Below is a small trained network, with its code and all its weights. Each question gives an input and a target symbol and asks what happens when units are switched off, that is, made to give their printed mean instead of their output.

import numpy as np


def w(rows, s, z=0):
    codes = np.array(rows[::2]) - 128.0
    scale = np.full(codes.shape[1], s)
    scale[-1] = z or s
    return codes * scale


def f(y):
    return y / 2 * (1 + np.tanh(0.7978845608 * (y + 0.044715 * y**3)))


def softmax(a):
    e = np.exp(a - a.max(-1, keepdims=True))
    return e / e.sum(-1, keepdims=True)


def log_softmax(a):
    a = a - a.max(-1, keepdims=True)
    return a - np.log(np.exp(a).sum(-1, keepdims=True))


def net(x, mask):
    ids = ['ΔΘΛΞΣΦαβγεζμτω'.index(c) for c in x.split()]
    T = len(ids)
    res = E[ids] + P[:T]
    u = 0
    for l in range(2):
        q, k, v = (res @ M[l].T for M in (Q, K, V))
        z = softmax(np.where(np.tri(T) > 0, q @ k.T / 3**0.5, -1e9)) @ v
        res = res + np.where(mask[u], z, O[l][:, -1]) @ O[l][:, :-1]
        u += 1
        y = f(res @ A[l][:, :-1].T + A[l][:, -1])
        res = res + np.where(mask[u : u + 12], y, B[l][:, -1]) @ B[l][:, :-1]
        u += 12
    return log_softmax(res[-1] @ U[:, :-1].T + U[:, -1])


Q, K, V, O, A, B = {}, {}, {}, {}, {}, {}
E = w([
[94,222,35,147,71,55,82,213,145,37,153],'Δ',
[51,207,87,69,146,34,209,178,44,59,192],'Θ',
[71,50,207,125,185,104,225,36,125,202,126],'Λ',
[235,40,49,191,23,87,86,43,53,185,151],'Ξ',
[102,154,107,188,46,202,238,40,171,94,55],'Σ',
[135,196,219,185,213,178,236,122,125,75,104],'Φ',
[186,69,27,158,38,191,134,190,196,87,56],'α',
[208,76,212,113,157,186,76,18,152,183,147],'β',
[147,67,133,56,222,68,23,113,72,154,237],'γ',
[72,21,43,79,94,196,149,40,213,176,90],'ε',
[111,169,198,56,198,142,147,45,45,127,219],'ζ',
[242,135,112,177,102,89,3,214,113,145,145],'μ',
[136,234,193,33,90,36,64,159,52,140,135],'τ',
[61,184,87,201,178,84,194,230,223,127,34],'ω',
],0.0038)
P = w([
[79,145,140,130,132,252,81,128,50,108,29],'0',
[93,133,138,130,127,209,97,132,68,109,58],'1',
[110,134,132,123,125,180,106,123,90,107,90],'2',
[126,133,125,126,127,146,121,121,106,115,117],'3',
[144,129,122,121,127,108,132,119,132,121,137],'4',
[158,129,118,113,133,78,150,123,152,131,162],'5',
[168,127,110,112,126,49,161,120,177,144,204],'6',
[183,128,104,102,123,15,178,115,202,155,227],'7',
],0.004)
Q[0] = w([
[167,4,96,143,100,153,67,43,148,183,112],'L0H1',
[112,124,45,180,85,138,201,169,197,111,56],'L0H1',
[177,141,58,131,89,96,2,211,108,111,136],'L0H1',
],0.037)
K[0] = w([
[161,2,98,143,93,154,63,45,153,177,115],'L0H1',
[103,121,47,189,84,141,197,166,191,111,65],'L0H1',
[162,139,61,127,80,103,3,213,108,116,139],'L0H1',
],0.031)
V[0] = w([
[162,140,85,96,127,15,215,131,233,167,244],'L0H1',
[82,140,166,167,121,255,47,136,35,131,25],'L0H1',
[60,106,162,120,124,241,86,131,66,107,54],'L0H1',
],0.0044)
O[0] = w([
[69,121,160,143,99,253,92,157,72,109,72,2],'L0H1',
[184,128,103,128,122,4,168,114,211,150,219,238],'L0H1',
[149,108,134,96,116,67,187,146,202,131,200,195],'L0H1',
],0.0024,0.00055)
A[0] = w([
[67,167,115,126,115,196,111,98,95,61,79,184],'L0N1',
[138,126,137,187,92,202,124,81,10,116,53,174],'L0N2',
[136,124,157,133,127,183,84,121,90,99,67,30],'L0N3',
[106,116,101,105,132,218,83,126,109,108,36,36],'L0N4',
[120,144,169,160,182,215,21,143,67,113,67,210],'L0N5',
[112,142,116,142,148,85,121,122,144,120,111,120],'L0N6',
[102,191,189,101,92,154,73,135,103,154,53,136],'L0N7',
[83,132,110,168,119,216,48,211,83,106,30,143],'L0N8',
[135,136,179,131,119,219,109,104,119,107,85,197],'L0N9',
[103,146,126,151,136,79,116,125,160,108,159,105],'L0N10',
[62,144,199,187,194,192,147,190,102,146,4,91],'L0N11',
[7,102,137,67,154,205,90,122,44,130,62,254],'L0N12',
],0.013,0.0021)
B[0] = w([
[56,186,102,135,137,191,134,116,115,96,113,184],'L0N1',
[70,92,153,216,93,142,103,90,42,141,69,185],'L0N2',
[31,87,200,159,115,141,64,171,107,113,101,52],'L0N3',
[28,93,111,140,138,197,90,165,179,177,109,71],'L0N4',
[93,173,215,131,188,138,7,170,95,127,85,197],'L0N5',
[134,125,113,120,127,111,138,110,140,114,154,133],'L0N6',
[72,189,173,112,98,88,103,146,142,122,61,138],'L0N7',
[100,148,36,170,122,128,55,221,156,120,81,170],'L0N8',
[90,120,187,152,148,179,105,97,122,109,53,187],'L0N9',
[118,127,108,143,144,104,120,109,128,123,167,128],'L0N10',
[112,172,115,166,238,65,165,118,111,130,142,136],'L0N11',
[46,152,73,46,174,132,90,73,90,139,83,254],'L0N12',
],0.015,0.0012)
Q[1] = w([
[136,85,219,123,199,150,199,10,95,127,141],'L1H1',
[7,73,39,77,138,171,189,89,143,132,172],'L1H1',
[62,207,201,19,205,83,86,170,122,94,153],'L1H1',
],0.02)
K[1] = w([
[116,86,225,143,175,167,175,29,80,140,142],'L1H1',
[48,113,2,97,151,184,180,72,130,144,171],'L1H1',
[138,228,138,29,215,87,81,143,101,114,161],'L1H1',
],0.021)
V[1] = w([
[254,125,98,97,75,114,175,88,119,129,222],'L1H1',
[228,150,118,90,126,139,168,99,173,110,134],'L1H1',
[160,120,122,124,105,119,143,120,119,122,167],'L1H1',
],0.0073)
O[1] = w([
[6,73,215,214,123,157,26,163,46,138,21,2],'L1H1',
[81,176,168,86,192,243,52,152,111,113,56,65],'L1H1',
[88,111,154,161,110,132,101,142,90,147,82,83],'L1H1',
],0.0022,0.0069)
A[1] = w([
[123,110,214,84,120,67,61,63,58,182,77,192],'L1N1',
[100,25,93,127,105,226,137,201,204,158,49,121],'L1N2',
[115,92,137,112,115,96,151,132,143,44,164,32],'L1N3',
[70,99,72,95,125,173,10,126,30,129,106,191],'L1N4',
[87,131,124,202,195,139,83,158,129,102,47,241],'L1N5',
[78,95,180,114,97,239,135,30,148,162,83,174],'L1N6',
[126,169,84,136,61,189,67,209,133,70,114,199],'L1N7',
[127,149,235,148,230,187,102,109,107,92,114,162],'L1N8',
[69,201,163,141,82,115,200,97,4,71,53,159],'L1N9',
[99,123,160,109,119,122,171,162,139,164,177,6],'L1N10',
[176,117,194,154,132,113,21,254,129,143,107,88],'L1N11',
[85,171,163,110,81,182,60,121,131,130,32,226],'L1N12',
],0.0098,0.0026)
B[1] = w([
[176,104,105,136,137,2,118,123,153,93,93,253],'L1N1',
[141,55,75,89,173,139,164,194,114,104,20,172],'L1N2',
[139,84,186,129,117,153,115,126,111,168,115,120],'L1N3',
[78,88,88,113,176,147,21,123,69,190,173,230],'L1N4',
[71,155,102,227,180,140,61,186,136,143,115,190],'L1N5',
[106,151,110,170,114,112,161,29,217,157,81,236],'L1N6',
[172,166,99,129,103,125,94,37,109,21,130,214],'L1N7',
[120,91,181,136,218,169,116,107,134,43,148,199],'L1N8',
[68,147,124,117,115,135,177,143,16,99,87,248],'L1N9',
[152,110,151,157,80,170,61,140,110,130,135,107],'L1N10',
[193,174,153,104,175,153,162,90,75,232,54,194],'L1N11',
[46,151,199,135,132,157,31,210,193,135,53,216],'L1N12',
],0.012,0.0056)
U = w([
[131,168,119,149,65,163,81,96,149,66,196,42],'Δ',
[80,137,114,46,113,185,142,168,60,155,176,61],'Θ',
[214,117,92,51,110,66,255,56,130,111,162,248],'Λ',
[114,27,140,237,43,96,105,136,70,168,140,34],'Ξ',
[85,147,165,184,43,190,186,123,134,142,113,81],'Σ',
[116,100,195,149,159,197,169,165,90,82,175,64],'Φ',
[173,53,106,116,105,171,148,192,130,84,93,92],'α',
[155,89,208,167,121,117,128,109,222,112,129,75],'β',
[159,46,141,71,148,117,78,161,138,158,218,155],'γ',
[94,101,100,53,98,180,125,114,206,203,130,47],'ε',
[74,165,94,143,197,108,89,102,110,113,70,255],'ζ',
[207,167,169,120,118,169,129,120,98,202,123,123],'μ',
[97,159,187,56,67,88,128,224,144,110,110,71],'τ',
[107,162,97,183,145,102,151,216,180,179,193,86],'ω',
],0.004,0.0037)

Each question gives the input, a string of symbols that net reads in full, and the target symbol t.
The units are the heads (3 rows each of Q, K, V and O) and the neurons (one row each of A and B). Each row of codes is followed by its name. A weight is (code - 128) times the scale printed after its matrix; where a second scale follows, it is the last column's (O, A, B and U).
mask holds one flag per unit, layer by layer, with each layer's heads first. A switched-off unit (its flag False) gives its mean, the last column of its rows in O or B, instead of its output. The means were averaged over made-up inputs and are rounded, as every weight is.
A unit's drop is (log p(t) with every unit on - log p(t) with that unit switched off) / (log p(t) with every unit on - log p(t) with every unit switched off).
The circuit of an input: a set's keep is (log p(t) with only the set's units on - log p(t) with every unit switched off) / (log p(t) with every unit on - log p(t) with every unit switched off). Starting from the 12 units with the biggest drops (on a tie, the unit counted first), units are removed one at a time, each time the one whose removal leaves the highest keep (on an exact tie, the one counted first), for as long as the keep stays at least 0.8.
circuit, biggest first: the units of the circuit, biggest drop first
most important unit: the unit with the biggest drop
k most important neurons: the k neurons with the biggest drops, biggest first
k most important neurons of layer l: the k neurons of layer l with the biggest drops, biggest first
drop when u is switched off: that unit's drop, to one decimal
input Λ Ξ Σ α, target α: circuit, biggest first -> L1N2, L0N4, L0N8
input ζ ε τ, target τ: circuit, biggest first -> L0N7, L1N12, L1N6
input μ μ ζ β Λ, target Λ: circuit, biggest first -> L1N12, L1N5
input μ β Λ ζ ε Ξ Ξ ζ, target Λ: circuit, biggest first -> L1N12
input γ Δ ε, target ε: 2 most important neurons -> L0N4, L1N6
input μ μ Θ Φ α Θ, target Λ: 4 most important neurons -> L1N12, L1N4, L0N12, L1N5
input ω Λ Λ ω, target Λ: 2 most important neurons -> L1N12, L1N5
input Φ Λ Λ μ β Λ μ β, target Λ: 2 most important neurons of layer 0 -> L0N8, L0N4
input ε Δ Σ ζ ζ ω μ μ, target μ: 2 most important neurons of layer 0 -> L0N12, L0N1
input Δ Φ α Δ Ξ τ β τ, target Λ: 3 most important neurons -> L1N12, L1N4, L1N5
input β β ζ Δ, target Δ: 2 most important neurons -> L1N7, L0N8
input Φ Σ Σ, target Λ: 4 most important neurons of layer 1 -> L1N12, L1N5, L1N4, L1N6
input Θ Σ Δ τ Λ ζ Δ, target Λ: 3 most important neurons of layer 1 -> L1N12, L1N4, L1N5
input ε μ β γ β γ, target Λ: 2 most important neurons -> L1N12, L1N4
input Φ ε Θ ε, target Λ: 2 most important neurons -> L1N12, L1N4
input Ξ Ξ Λ Δ Λ μ Δ, target Λ: most important unit -> L0N8
input γ Φ μ Ξ Λ Φ, target Λ: 2 most important neurons -> L1N12, L1N5
input Ξ Λ Ξ, target Λ: 2 most important neurons -> L1N12, L0N2
input τ Δ β Δ ζ β ζ, target Λ: 4 most important neurons -> L1N12, L1N4, L1N5, L0N8
input α Δ μ Ξ, target Ξ: most important unit -> L0N2
input β Σ α Δ τ ε τ, target Λ: drop when L0N5 is switched off -> 0.2
input Λ α α α Λ ω μ, target μ: drop when L0N12 is switched off -> 0.3
input Θ μ Δ, target Δ: drop when L0N8 is switched off -> 0.2
input Ξ α Δ α, target Λ: drop when L1N12 is switched off -> 0.4
input Δ Φ Λ Ξ α, target α: 2 most important neurons -> L1N2, L0N4
input Σ μ ω Λ τ ω, target Λ: 2 most important neurons of layer 0 -> L0N2, L0N5
input Λ Λ τ Φ, target Φ: most important unit -> L0H1
